Here is a tiny trained network, its code and every weight. The questions are about switching its units off for an input and a target symbol, where a switched-off unit gives its printed mean instead of its output.

import numpy as np


def w(rows, s, z=0):
    codes = np.array(rows[::2]) - 128.0
    scale = np.full(codes.shape[1], s)
    scale[-1] = z or s
    return codes * scale


def f(y):
    return np.maximum(y, 0)


def softmax(a):
    e = np.exp(a - a.max(-1, keepdims=True))
    return e / e.sum(-1, keepdims=True)


def log_softmax(a):
    a = a - a.max(-1, keepdims=True)
    return a - np.log(np.exp(a).sum(-1, keepdims=True))


def net(x, mask):
    ids = ['ΞΠΦΩαβγδεηστψ'.index(c) for c in x.split()]
    T = len(ids)
    res = E[ids] + P[:T]
    r = res
    for j in range(3):
        rows = slice(2 * j, 2 * j + 2)
        q, k, v = (r @ M[0][rows].T for M in (Q, K, V))
        z = softmax(np.where(np.tri(T) > 0, q @ k.T / 2**0.5, -1e9)) @ v
        o = O[0][rows]
        res = res + np.where(mask[j], z, o[:, -1]) @ o[:, :-1]
    y = f(res @ A[0][:, :-1].T + A[0][:, -1])
    res = res + np.where(mask[3:15], y, B[0][:, -1]) @ B[0][:, :-1]
    return log_softmax(res[-1] @ U[:, :-1].T + U[:, -1])


Q, K, V, O, A, B = {}, {}, {}, {}, {}, {}
E = w([
[116,88,165,75,37,88,127,134,201,81,108,137],'Ξ',
[100,68,134,131,128,66,101,92,116,191,199,165],'Π',
[87,218,74,156,112,143,145,141,65,159,121,132],'Φ',
[55,152,93,43,119,149,137,131,168,84,92,34],'Ω',
[68,100,130,131,140,118,99,144,28,49,157,251],'α',
[150,196,156,164,158,146,90,11,74,90,66,116],'β',
[166,64,79,113,150,119,119,114,99,163,108,99],'γ',
[82,154,169,120,128,66,131,204,128,209,147,77],'δ',
[99,97,143,170,159,159,196,132,115,99,164,145],'ε',
[72,182,171,129,174,90,138,200,57,127,110,90],'η',
[94,148,198,146,150,84,76,98,121,194,104,236],'σ',
[195,116,157,168,115,130,130,135,96,184,24,148],'τ',
[81,123,75,116,79,146,149,121,147,162,235,115],'ψ',
],0.011)
P = w([
[32,173,120,186,237,46,216,120,238,145,150,207],'0',
[162,158,91,127,174,156,178,194,71,156,159,159],'1',
[103,149,76,195,135,100,61,158,158,49,141,138],'2',
[89,128,147,111,71,60,201,88,66,154,131,129],'3',
[153,124,127,105,152,181,139,175,84,150,147,149],'4',
[123,126,77,186,130,107,45,147,162,58,113,113],'5',
[92,113,160,88,52,88,192,73,45,161,118,124],'6',
[159,107,141,91,137,187,122,153,90,146,132,137],'7',
[129,106,87,172,127,112,32,137,164,60,96,93],'8',
[96,100,161,72,40,96,181,56,37,174,100,115],'9',
[174,96,137,84,124,186,108,133,94,135,118,122],'10',
[142,84,90,163,123,115,12,142,168,64,74,73],'11',
[102,76,168,56,29,101,171,51,31,164,83,98],'12',
[191,97,146,74,119,183,102,123,105,123,107,124],'13',
],0.011)
Q[0] = w([
[167,123,87,112,205,176,86,199,152,129,138,133],'H1',
[118,101,139,32,74,158,176,156,67,175,115,132],'H1',
[144,107,175,71,82,100,253,79,31,189,126,148],'H2',
[201,126,127,159,185,164,70,154,115,154,160,142],'H2',
[174,130,95,187,185,149,56,170,182,111,141,142],'H3',
[85,107,93,186,107,58,90,144,161,92,108,125],'H3',
],0.013)
K[0] = w([
[66,141,146,152,146,104,154,234,87,147,197,124],'H1',
[178,56,187,30,107,139,89,150,125,116,38,42],'H1',
[199,47,150,74,43,200,40,75,75,117,57,70],'H2',
[85,129,172,170,156,115,101,129,89,191,200,231],'H2',
[96,207,136,187,162,115,140,150,97,135,248,180],'H3',
[100,160,140,137,225,2,187,136,211,113,177,142],'H3',
],0.0086)
V[0] = w([
[186,110,134,154,60,112,194,191,228,186,111,142],'H1',
[98,107,30,124,109,103,166,152,150,101,154,207],'H1',
[213,177,166,196,136,101,63,132,68,207,13,238],'H2',
[75,224,254,109,117,149,139,189,169,61,63,136],'H2',
[138,207,54,159,158,211,197,81,98,74,41,113],'H3',
[151,58,208,152,165,126,146,50,180,36,154,237],'H3',
],0.0076)
O[0] = w([
[123,119,186,112,28,195,120,198,142,192,91,83,88],'H1',
[102,51,122,81,107,182,17,97,120,132,82,155,241],'H1',
[113,131,1,170,84,126,153,157,96,204,19,223,254],'H2',
[156,160,140,44,107,117,189,104,169,4,52,176,79],'H2',
[57,5,142,115,120,249,188,75,16,131,62,104,183],'H3',
[209,86,162,159,74,44,135,93,54,149,174,172,128],'H3',
],0.0087,0.0028)
A[0] = w([
[136,97,71,114,73,243,132,127,128,151,136,135,83],'N1',
[105,189,187,108,199,78,255,110,127,137,145,138,88],'N2',
[110,102,184,70,66,164,147,102,109,130,103,140,125],'N3',
[126,93,183,187,103,132,241,148,106,182,162,154,138],'N4',
[139,110,114,151,186,254,106,212,85,120,108,103,28],'N5',
[161,124,150,193,126,66,86,81,59,55,122,101,106],'N6',
[56,125,125,89,204,132,186,61,115,162,173,134,156],'N7',
[160,126,126,90,212,168,182,233,166,162,175,81,103],'N8',
[114,81,86,184,131,179,86,133,108,142,135,131,185],'N9',
[230,155,174,90,129,155,86,118,133,61,220,85,22],'N10',
[127,158,232,135,163,112,107,76,189,148,194,62,2],'N11',
[150,131,166,39,90,130,117,109,127,19,139,120,210],'N12',
],0.0078,0.0044)
B[0] = w([
[166,178,183,93,150,184,108,109,231,139,138,159,212],'N1',
[185,195,162,168,38,184,61,97,106,107,123,91,164],'N2',
[109,104,140,91,25,176,182,71,110,100,153,63,182],'N3',
[143,117,151,200,202,120,185,106,131,91,200,86,194],'N4',
[221,206,110,77,170,58,144,69,79,123,167,139,208],'N5',
[142,78,86,147,109,118,185,169,215,196,186,117,197],'N6',
[153,173,72,168,122,76,61,182,188,62,62,115,215],'N7',
[133,44,39,125,65,166,239,121,167,161,141,140,160],'N8',
[87,138,174,195,119,156,81,133,116,131,116,82,254],'N9',
[179,198,206,178,109,177,148,254,118,135,64,198,171],'N10',
[147,52,40,162,130,214,116,83,76,86,129,193,160],'N11',
[103,114,127,82,213,60,128,67,108,194,135,124,213],'N12',
],0.0078,0.0092)
U = w([
[137,132,205,72,43,120,165,128,97,176,186,115,211],'Ξ',
[177,119,65,103,156,110,114,78,107,184,187,138,33],'Π',
[56,116,107,129,117,165,102,186,158,122,23,176,126],'Φ',
[112,121,155,113,111,161,83,59,73,87,109,101,96],'Ω',
[74,115,72,84,198,75,174,88,185,115,118,139,114],'α',
[194,147,46,146,82,78,156,156,102,72,108,123,137],'β',
[48,117,149,182,135,106,74,145,132,151,141,49,222],'γ',
[166,164,127,147,56,163,115,169,237,102,180,123,95],'δ',
[149,106,177,141,211,153,184,121,125,77,178,132,161],'ε',
[146,213,161,99,157,120,80,158,191,104,110,124,182],'η',
[185,173,193,143,160,87,175,129,140,171,113,172,1],'σ',
[69,77,93,141,79,171,255,134,117,166,120,129,111],'τ',
[140,107,126,115,126,173,79,184,37,63,153,189,140],'ψ',
],0.0084,0.0038)

Each question gives the input, a string of symbols that net reads in full, and the target symbol t.
The units are the heads (2 rows each of Q, K, V and O) and the neurons (one row each of A and B). Each row of codes is followed by its name. A weight is (code - 128) times the scale printed after its matrix; where a second scale follows, it is the last column's (O, A, B and U).
mask holds one flag per unit, heads first, then neurons. A switched-off unit (its flag False) gives its mean, the last column of its rows in O or B, instead of its output. The means were averaged over made-up inputs and are rounded, as every weight is.
A unit's drop is (log p(t) with every unit on - log p(t) with that unit switched off) / (log p(t) with every unit on - log p(t) with every unit switched off).
The circuit of an input: a set's keep is (log p(t) with only the set's units on - log p(t) with every unit switched off) / (log p(t) with every unit on - log p(t) with every unit switched off). Starting from the 12 units with the biggest drops (on a tie, the unit counted first), units are removed one at a time, each time the one whose removal leaves the highest keep (on an exact tie, the one counted first), for as long as the keep stays at least 0.8.
units of the circuit, in order: the units of the circuit, biggest drop first
unit that matters most: the unit with the biggest drop
top k neurons: the k neurons with the biggest drops, biggest first
which heads matter: for each layer, one digit per head in row order, 1 if its drop is at least 0.15 and else 0, layers parted by /
input η τ γ, target α: units of the circuit, in order -> [H2 N12]
input Φ τ σ Ω Φ Φ Ω η Φ Φ Φ, target η: which heads matter -> 001
input ε Ω γ, target Ξ: which heads matter -> 111
input τ β γ δ Ω σ Ω β β σ β η, target Φ: which heads matter -> 010
input τ σ γ, target Φ: which heads matter -> 010
input ε γ α γ γ ε Φ Π η γ σ η β, target β: units of the circuit, in order -> [H1 N7]
input γ σ γ Π δ η γ γ σ Φ Ξ, target Ξ: units of the circuit, in order -> [N7 N3]
input η Φ γ Φ σ, target Φ: units of the circuit, in order -> [H2]
input δ γ ε η γ σ Φ τ Φ Φ τ γ, target η: units of the circuit, in order -> [H3 H2]
input Ω α γ, target ε: which heads matter -> 010
input τ τ γ α Φ σ ε β β Φ Φ γ Φ η, target β: which heads matter -> 100
input β Φ γ, target τ: units of the circuit, in order -> [H3 N6]
input σ β γ ψ σ ψ β Φ γ, target β: units of the circuit, in order -> [H3 H2]
input γ ψ δ δ γ ψ Ξ γ Φ ε, target γ: which heads matter -> 010
input τ Π δ γ β Ω Φ η τ Φ δ Ξ, target Φ: units of the circuit, in order -> [H2]
input γ γ σ Ξ, target Ξ: which heads matter -> 100
input τ γ Φ, target Φ: units of the circuit, in order -> [H2 N5]
input γ α η τ, target τ: units of the circuit, in order -> [H2 N7]
input η η τ Π Ω Ξ Ω, target Ω: which heads matter -> 010
input α γ Ξ η β, target Ω: unit that matters most -> H3
input Ω γ Φ Π γ β γ τ, target σ: which heads matter -> 110
input ε γ Φ, target Ξ: which heads matter -> 111
input η γ γ σ, target γ: which heads matter -> 010
input Ξ δ Φ α Π Φ δ Ω Φ ε ε α, target σ: top 2 neurons -> [N10 N12]
input α γ δ Φ ε η Π γ Π, target Π: units of the circuit, in order -> [H3 H1]
input η Φ γ β γ σ, target α: units of the circuit, in order -> [H2 N12 N9]
input δ τ α α γ η η η Φ, target η: which heads matter -> 011
input Ω η τ δ σ Π, target ε: top neuron -> [N10]
input Π ε η, target δ: units of the circuit, in order -> [H3 N6]
